Each row is followed by its class.
[-138  -99 -463    1 -188  -71  106  276   46  -19  411  -93  -22  314
  -33   69  -28  317  376   22    4 -200  -45   81   24  -16 -323 -316
   44  115  220  111 -133   41  198 -240 -261  289  240 -166  -25  158
 -153] | Lem
[-111 -221 -277  -98  718 -192  263 -338  -27  -21  213 -298 -323  192
   43  208 -275  424  -77 -101    8   37  384  -82  -39  408   82   75
  -70 -100   56 -578 -360  -85 -278  293  345   54 -236 -407   90  516
 -414] | Vobo
[   7   -7   49   16  297   56  -48  -97  -95  193   46 -104  108 -138
 -398   85 -136 -138  -13  -72 -106  140  161   14  184  102  186   20
 -227   71  113  -93  -62 -238 -220  265  241   62   58  151   96 -286
  -12] | suluz
[  41   29   72 -130  584  110  197  -27 -124 -512 -311 -277 -163   44
   32  160   64 -510  -38 -182  247 -177  302 -489  -27 -334  392 -289
 -693  435  770 -247  319  -43  160  -37 -455 -291  137 -521  134  368
   31] | Todon
[-104   73    1   40 -103  -41    3   74    8  -42  -15  -36  -29  -64
 -119    9  -69  -25   13   -5  -89  -21    4    5  -43  -78  187  -25
   33  -25 -107   10   37 -152   80   -6  -63 -156   89  135  -80 -219
  146] | Lem
[ 104   51   57  -73   62  120  -51   52   45 -385 -120   47  289  195
  -60    5   42  -45  -43 -176 -142 -211   88  -32  141  413  -88  143
  -36  -75 -166 -173 -110 -397  145  226  141    4   30 -248  108 -375
  -40] | Lem
[ 217 -150   43   75  425  -36 -142 -391  -37   -9  152 -384 -121 -590
 -197  244 -380  -64  -36 -161 -471  153  479 -178 -177  164  -12  -26
  141 -112   16  112 -218    5 -232   61  -30 -113 -133 -118 -219    7
 -133] | Vobo
[  14   52  409  115 -104   93 -370 -388    7   96  -10   37  -59   14
  212 -217  193   60  246  123  143 -122  -97 -167  -32    9   94  -14
  100 -160  -91 -127   36  -74 -137 -167 -110   58 -256  -46   61  194
 -183] | Temim
[ 251  204  363 -267  146   61   91    0   77   82   76  203   74  123
 -419  -95  200 -271    0  -19  158 -317  236 -215   45  -55   22 -261
  -97  162  600  133  -88 -256 -112   91 -172   17 -167 -109  422  294
  138] | Todon
[-583 -107  -38 -124   21  147  371 -244   45 -588 -459  168   -5  140
   67  -24    1 -372 -267  -24  114 -118 -227   33  -85  401  129  266
 -157  100  -68 -414 -311 -195   22  444 -274  -70  -83 -502  144   78
   68] | lop
[  16  198 -562   47 -560 -151 -744 -353  326 -383 -250 -142  -61 -254
   88  332   68  492 -168   66 -344  126   71 -184   69  -36 -127  279
   -7  427  228  212 -424  137   59  -38 -307 -104   -1 -178 -124   52
  395] | miz
[ -87 -153 -298  -30 -346  -47    0   81 -175 -284 -279    2   66 -115
   48  -35   39 -138    2   71 -126   10 -166 -136  -45  156   17   69
   54  -85 -209 -251 -258   16  331  -12 -102 -154   78 -278  -83 -168
  -11] | ruk
[  18 -255 -671  177  531  -39 -172  150  396   41 -243 -263  101   14
  -10  416  236  193 -263  202  229 -152  304 -204 -289  635   53  262
 -195 -172 -109 -358   64 -239   79  115 -521 -256 -330 -278    8  507
 -648] | Lem
[ -46  -28 -122 -350 -455 -301  244   54  106 -283 -160  135 -196  123
  470  -54  291  223 -194   65 -500 -404 -616   37  351 -565  -12  406
  594 -240  248 -295   -7    9  389  160  167 -410 -197  103  246  227
  -12] | Todon
[ -72  130  300  -88   44 -143  -77  -48   21   58 -434   80   94 -344
  -13   -9   93  -56   25   36  111 -150 -122 -129   69 -107   59   21
 -234 -242  -55  -54  259 -288   88 -101 -126 -225 -107  -28   60 -154
 -245] | miz
[  94   12   53 -164  186  -58 -138  -18   97   79  -36  -81   25    8
  -66   21   27  301  106  113   61 -118 -165  209  144  142  -99   37
  122 -264  177  -23  -74 -484  216   81  228 -108 -189 -111  118    4
 -171] | Temim
[ 387  224  361 -230 -238 -238 -106  121  236  176 -756 -124  143  102
  262  -15  174  258  -98   18  347 -225 -473  -79 -131   45 -202  239
 -585 -209  472 -257  169   99  121   71 -129 -375 -156 -373  282  466
 -286] | miz
[ 170 -188   24  168  -11  -58  293  -87  -65   56 -119  104  266  -89
    6  222   64  130   -5 -239   43  -28  -14   55 -153 -476  -85  -69
  -43 -399  199 -150  -76  128  300 -102   58 -138 -247  -16  170 -234
 -136] | Sek
[ 162 -254 -118 -234  421 -188  277  -55   94  252   16 -375  259   76
 -521   52 -270 -287  236 -203  131  -30  474  208  237  323  309  -60
 -120  131  367 -227 -292 -513 -223  107  679  202  243  214  266    2
 -318] | Temim
[ -97   95  310  -22 -447 -182  114   22  289    2 -137  622 -155  563
  -37 -302  -44  352 -151  567  342 -313 -329   57  -32  -76 -141  -33
 -578 -209 -135  233  390 -490 -211 -269 -572   70 -332 -403  111   26
  107] | lop
[-282  -20  318 -305  497  110   13 -222  256  282 -233 -185  180   89
  394   82  132 -119   87  -11   73   21   -4   -4  155  249  -82 -117
 -263  -89  -53 -351   65 -200 -327  304  150   40 -525 -356  384  623
 -732] | lop
[ -16  -89  -41  286 -234   73  -50   48  152 -168  167  448  -22  603
  374   -6  110   18 -269   62  412   55 -449  177 -121 -175  -67  -62
 -110 -305 -484 -245 -112  101  -40  -87 -669  108   37  -48  -13 -332
  475] | ruk
[  26  -45 -263 -252  141  -46   99 -161  337  -72 -128 -131   11   21
  109  233    0  150 -120   94   85 -154 -168  157  -30 -199  243  -20
   29 -168  278  -21  156 -168   75    8   -5 -191  -98  208  150   26
 -406] | Todon
[-112 -109   71   44   51   -8  273  134 -131  189  -82  373  -20   43
   22   46   85   19   10  -12  158   71  -42  -18 -115  -47  170   12
 -226 -226 -492 -136   40  -22  168   29   27 -103 -246   21  101 -387
  -74] | Temim
[  40   30  113   16   40  -50  120  209  -61  -20  -82 -122  -72  122
 -210 -229 -282   -9   84  -16   62   21   54   79  -81  108   35   34
 -150    9  -47   53 -164 -288 -104  -19  -51  -28  112   45  -31  -98
  -26] | Vobo
[ 157 -506  136 -208  134 -153  -14   56   59  526   22  135   30   86
  229 -209  201  143   -2 -129  558  -17  -36   -1 -120  361  -66  124
   25 -537 -286 -769 -292 -289 -193   83  -75 -159 -302 -455  128 -210
 -407] | Sek
[ 137   54   90  -75  -62  -32 -133  187    2  228  117 -151  -34 -318
  -59  160  -92 -127   13  -33  -96  176  -45  -25   83   38   14  -73
  -38  182   56  100   16   36 -236   53   60 -154  134  247   52 -265
   36] | Temim
[ 326 -200   13  212 -117  149 -303    3   44   83  -42  112   31 -170
  498   43  295  177  -55   42   57  256 -241  -58  -66  230  -73  405
  170 -401 -289 -284 -309  214  255  100   63 -300 -521  -84   57  -56
  -73] | suluz
[ 384  116  112 -332  -81  185 -584 -321   54 -382 -214 -155  125  126
 -297 -192   35   26  233  326  189  -19  748  -93  -97  207  241 -127
  115  182  543  123 -190 -162   71 -213   33  -63  253 -192 -232  161
  -31] | ruk
[ 158   93  423  -24 -175 -294   46  -96    5 -132 -205 -181 -139  515
 -241 -202 -549  270  278   79  -84 -205  285  393   61  193 -180  246
   27  -20  420   -3 -216 -251  136 -194  259  189  103 -428 -250  352
  155] | Sek
[ -33 -305 -223   71 -136   74 -224 -510 -145  217 -195  258   90 -214
  120   38  153  -52  -91  100   88  125  175  -49  116  354   -9  173
  366 -258 -189 -320 -336   -8  182   49  410  169 -199  -73 -155 -237
 -125] | miz
[-132   35  152   70  -18    5   22  -60  -27  -26 -279   -3  121 -167
 -357  107  -76  -83  -18   28   74   34  333   -9   82  103   84   40
 -106 -142 -118  -99 -216 -158   36  -58   92  -30  -63 -154  -36 -150
   26] | Vobo
[ -29 -134  264  -34  219  214   68   64    7  501   88   40  -69  -41
  147   -1  283  328 -153   36  230 -144 -190   31 -219  -42  142   20
   -9 -110 -245 -228    8  225  -12  189  230 -206 -371  139   89  409
   -5] | Vobo
[ -99   35   -2 -172   -5   28  231 -108   13  100   57    3  277  231
 -339 -153 -215  101   -6    4  274  -74  538  102  -76   16  -11  -62
 -433  -84  224 -132  263  -54 -450  -53   15  294   34 -232  193  122
 -328] | Lem
[ 328  -10  -22  -86  -19 -115  434 -113  -59 -295 -218 -146    4  163
  -31  107 -114   26  -33  -93   19   65 -245  157 -316  -50   53  244
 -175    2  150 -305  134   68  143  195  124 -386  148   80  189 -344
  114] | Todon
[  70   16  238  -76  119  -18   11  -16   28   36 -178 -114   78 -268
   27  127   33 -105   95  -34    5   21  -95  -38   75 -108   98   40
  -63  -95   59  -88  133 -107  137  -30    6 -257  -74  -58   37 -253
 -217] | ruk
[ -19  -72   26 -190  356  -37  -81  159  118   56  123  -58   75   44
 -164 -178 -188   31   63   19   94  -55  179  167   32  248  -16    1
   64   -3   54  -23 -136 -334 -161  134  176   60  -25  115  -17   69
  -92] | ruk
[-264 -283 -133  242  275    0  118  199 -207  494  395   -3  -98    9
  -72   21    0 -226  193  -49   18  -32  137 -233   85  449   89 -164
   18  -47   11 -199 -255 -121 -253  293  273  304    0 -247  333  708
  101] | Temim
[-138 -105   21  212 -117   21   59    1  101   81   -7  131  270  -13
  -86   94  310  220   51   68   -4   37   44  -45   59 -140  -63 -104
  175  -12  -12   17   31 -234  394  -24  266 -152  -77  -24  -58  -61
   53] | Todon
[  92  193  132   51 -463 -216   54 -389   45 -275  300  174   27  281
 -449  -40  -46  373  290  240   49  218  569  184  418  166  196  199
 -502 -160   62   52 -359 -396  161 -256   77  182  187 -335  112   67
  175] | Sek
[ -83   83   99  -43    3  -84 -300  -12  199   32  -95  -85   -8  -17
  191   65  -63  124    1  -36   49  -81  -86  -45  -48  -68  -88   28
  -63    4   -2   41   35 -176  -11   47  -62   55 -104  149   69  167
 -160] | miz
[ -43  -15   17  187 -182  120   72   90 -172 -105  -77  -16   10 -262
  -19  -21  -99   33   86  -11  -79   86   26  -68  -73  -24  291  -66
 -239   38   32  184  -34   17  115 -141   76 -184   48  -52  -87 -126
  -44] | suluz
[ -70  112  415 -103 -192 -121  410 -381 -219  110  -65   90  -96 -202
 -229  -63   82   62  263  231  330  136  705  369 -263 -166 -111  -90
  120 -350  -34  137  -78 -138  216 -527  127  -68 -155 -107  -74  432
 -216] | Vobo
[ 255 -267   86   -1  -51 -420   62  116 -238   12  101   75 -191  234
  -14  -75   -8   28  515   54   41  329  303   61   -8 -531    5   26
   33  -30    8  110   80  407  -15 -202  307   71  129  222  152   97
  -60] | Todon
[ 327  240  484 -217  -73  -10  -86  236  172   61 -271  -93  139  -91
 -131   86   55   87 -171   28 -132 -218  -31  -45   47 -164 -449  151
 -266  -81  228  222  167  307   22  121  181  -19 -311 -123  172  377
  -47] | ruk
[ 209  115    8 -240 -631   -5  215  -44  -25 -324 -292   58   57  169
  129 -223 -185  -33 -125  148 -232    3  186  -18  -56  351  173  589
 -130   69 -141  -94 -422 -294  134  -70  250   -3  382  108 -208   18
   48] | Lem
[-195 -250 -197 -374  285   81  516 -247  -46 -135  278 -113  -73 -211
 -351   64 -227 -479  -75  256   -3 -106  487  223 -252  345 -244 -163
  337   18   90 -222 -484 -592   38   82  -18   63  -44  321   19  404
   -7] | Lem
[ 280  -38  248 -231 -212 -243  306  453  -36 -115  -63   43  -39  118
 -315 -298 -437 -277  185  296    5   58  192  241 -195 -143  -71 -436
  679 -270  -69  311 -343 -289   94 -452  432  -17  153  555 -311 -261
  -41] | suluz
[ -94   56  135 -225  -15    6   56  334   21   28 -137 -176  -53 -106
  198   69 -228 -172   71   72   16  -72 -246   97 -174 -152   93   -9
   -2  109  -79  -47  143    2  -36  -99   46  -62  156  394  -47   31
  -34] | Sek
[  23  106  163   -9  129   12  -44   22   -6   96 -214   22    9 -180
  -65  -35  -27  -92  -79    8   32   -7   20  -31 -107  242   29    8
  -76  -19 -139  -54 -149 -117  -79   55  -40 -169 -181  120   37   66
   -5] | suluz
[ 643  -22   75 -493 -166 -136 -181  136 -260 -188  355 -264 -145 -305
  -42 -387 -215   15   84   96   17  250  -32   96 -306  245  -93  281
  441 -296   -6   74 -158  107  189  -18  419   19  212  103 -212   18
 -103] | miz
[ 203 -195  174 -158 -545 -295   67  166 -118  -10 -108 -570 -170  -35
  108 -410 -246 -283  559  158 -299   74  -64  245  -85  180 -571  287
  687  -26   39 -147 -433 -222  165 -279  195   -4  226  -81 -162  493
   21] | suluz
[-199  -42   18 -226  336  -30  -16   53 -121   75 -338  -12  316  227
 -394   96  182  -35   47  325  390   -1   77  105 -194 -235  259 -101
   -7 -472 -281 -544  183 -299  250   20  208   21 -132  -82   63   32
  -86] | lop
[  22   94  326  -57  -36 -176  -71    9  168  356 -193  -38   31 -263
   70  203 -188 -100  -20    0  -14 -101 -107   35  105    8  -40  193
 -227   10  116 -114  258  102 -232  -20 -104  -81 -221  -19  149  111
  -57] | miz
[-178 -165 -452 -148  325 -210 -151  -31  141  295  282   33 -148   72
 -429 -169 -284  443   -5  247   73  114  610  127 -363  146  -43 -302
  558  -71   42  264  -47 -322 -239   78   88   94  -76   69 -251  158
  -87] | miz
[-206 -301 -318  506 -113   29  561  899 -310  365  120  126  160  128
 -353 -235  132  -24   67   49  187  -34   43  144 -178  595   73  121
  209    2 -403 -145  -17  184  386  159  521 -121  252  297 -168  135
  205] | Lem
[ 191  107   89 -199  167  -17 -261   92   88 -229  -17 -235  -20  -11
  125 -120 -301  -78  227  -34   24  149  147  186 -124  159 -100  148
   66   32  142  165 -127 -190  -99  -58  -15   41  113   70 -133  -12
    5] | lop
[ -76  -25   25  -29  222  -10  -30   96  204  -62 -335  -58   27 -187
  180  131   -1  175 -110 -125   88  -49 -324  -45  -72   54  100  152
 -404  -92   -3  -20    8 -154   77  179   31 -199 -197 -202   94  -46
 -109] | Sek
[  98   12 -237   30   24    8  -66  307   56  -96  -41 -232 -182  -88
   49   98  -10   94  -31  -40 -107 -124  -24 -191 -257 -231  121   90
  107 -193  126   94   76   93  119   22 -179 -148  252  122 -124   24
   53] | Sek
[   9  101  -19 -323   28 -248   83   14   -8  203  131   84  -65   70
 -197  110  137  297  101  171   -2  -87   81  -51 -177   51 -217  -50
 -374  309  145  123  294  -77  117  199   38  -50   59  222  218  335
 -239] | ruk
[  48 -278 -207   24  -44 -101   20 -171  -56   62  123  217   27   34
  -49 -215  415  220  -46  257  -10   81  161  -46  -94 -148 -198   30
   97   31 -108   41  -17   89   48    1  -40   17 -255   -7   56  487
 -145] | miz
[  63  265  513  -19 -441  -65   98   52 -128  -28 -335  -61 -308   86
   96   60  -78   89  154  185  276 -209  174  -34 -170  -29  145  198
 -405  321  247   43  167  390  -13 -525 -387 -122  102 -372 -171  412
 -242] | ruk
[ 113  181  387  -10 -104   -1 -158 -418   81 -210 -345  104  138   31
  148  -83  385  414 -186   63  201  106 -240  184 -165 -505  -26   28
 -360 -395 -189  195  453   53  -23 -134 -114 -179  -20 -293 -112 -149
  -54] | lop
[ 409  -19  -87   47  260 -223 -520  535 -118  -89  210  102 -263  344
  651 -446 -352  134  228 -288 -105  197  141 -105  -78   58   52  268
  160  -30  -52    1  -35  387 -422  -89 -249   90 -209 -242 -134  -13
 -110] | miz
[ -26 -135  115  190  -26   33   45 -169 -114  248 -242  -34   43   99
  120  190  165  273  167  280  247 -214 -266  -30 -107 -145 -126   88
  192 -490  -68 -454  235   25  243 -177  154  -35 -159 -164   85  159
 -139] | Todon
[  55  230  189  -38 -657  -60   99  567  197  -44 -493   54   58  128
  777 -278  152   57  409  -89 -138 -266 -702 -101   46 -398 -134  339
 -124  -45  235   99  184  294  -72 -230   -4 -146   67 -151  226   84
    4] | ruk
[ 270  489  802  413 -201 -122 -567  128  158  448  -12  230   91 -189
 -424  -23  228  256  -40  102  378 -505 -370 -476  113  562 -406   13
 -322 -253  -29  203  334 -325 -123  -30 -213   91 -133 -163  273  111
  324] | Temim
[  99  -47   31    5 -715 -313   26  210  -40 -213 -146  -39  -37  -56
  -71 -173  -33  205   69  109  390  511  101   88 -704   15  273  307
  284 -152 -509   39   53  211  332 -403 -280 -349  159 -358 -436 -462
 -348] | ruk
[  72 -316 -167 -432 -117 -160  143  293  -16  172   78  -62  216  -74
 -321  362  -16 -238  -45  621  -14  182  -96  100   75   83 -490 -116
  543 -306 -109 -442 -309  -21  299  188  729   99 -224  466  232  256
 -151] | Todon
[ 469  324  258  340 -404  -14 -167  548 -235  -91  693 -292 -254   39
 -206 -291 -402    4  191   98 -221  286  -41   56 -281  349  326  255
   28  255  204  445  162  141 -125  136  268  -80  397  856 -116   -1
  -45] | Sek
[ 196   85  -76 -202  -82   -9  -34  -18   87 -106  -50 -124  -72   18
  110 -124  125  275   86  198   -1 -226 -168   21 -116   31 -154   51
  168  -52  118   99   41 -104  268 -156  -23 -109  -77   98  -18  291
 -249] | Vobo
[  27  -43  224  -86  129  -61   60  134  -60  217   46  -58  -64 -162
 -126 -127 -251  -14   12   18  110  -39 -155    1 -184  -16  -31  -86
 -211  -29  -88   20  254  -96  -16  119  -16 -109  -59  255   83  -33
   -8] | miz
[  -5 -105   49  -85   90 -141  -49 -110   40   66   35 -158   68 -254
  -58   43 -221   14   -3 -111 -122  310  -56   94  105  -66  263  206
  -65 -309 -184 -295  -60  -92 -233  201  454  -83 -105   45   18 -496
  -75] | Vobo
[  43  121 -110    6  191   26 -286  354   35  -45   51  -75 -107  -27
  -60  205 -258   48  148  179  -38  192 -173    1    4 -342  411 -432
 -271 -150   79  365  217 -199  165  -60    9 -156  195  251 -135 -434
  160] | Vobo
[  56  125  246   57 -432  -78  -38  -71  -13 -106  -39  155  -94   19
  -61 -167   62  147   82   76  -91 -196  -18   27  125  160 -118   52
 -123  175  117  277 -140 -354  223  -47   42 -135  100   86    6    3
  127] | ruk
[-163 -101 -259  375  362   85  209 -483  -18 -347  276 -120 -232 -226
    3  304 -273 -318 -448 -277 -339  256   20 -102 -132  221  364  228
 -200 -146 -256 -266   50  217 -488  534   54   31 -263 -226  112 -258
  243] | Lem
[ -41   -8   77  176 -168  -64 -112  230  -16  -50   74   14  163  -50
 -149  -15 -165  138   85   79   68   47  -74  -26  -27  445  -31  193
 -237  143 -132  -57  119  -99  111   39   -1  -78  119  -56  -97 -149
  129] | lop
[-371  -97 -169  291  224  -94   51   56   85  323  397  336  114  231
 -214   14 -134  225  -15  106  383  -85  224  225  -60  640 -237 -206
  -21  190 -112   25    6 -298 -313  -87  -65  391 -109   -9  -85  169
 -190] | Todon
[  75 -175   -2 -397  653  113   85 -514  278 -220  253  -59 -195   70
  553  102 -289 -436  -84 -150   42 -376 -305  -43  -10  100 -245 -409
  151  -62  170 -138 -180 -571 -297   -9 -370  295 -295  110  261   78
 -390] | Todon
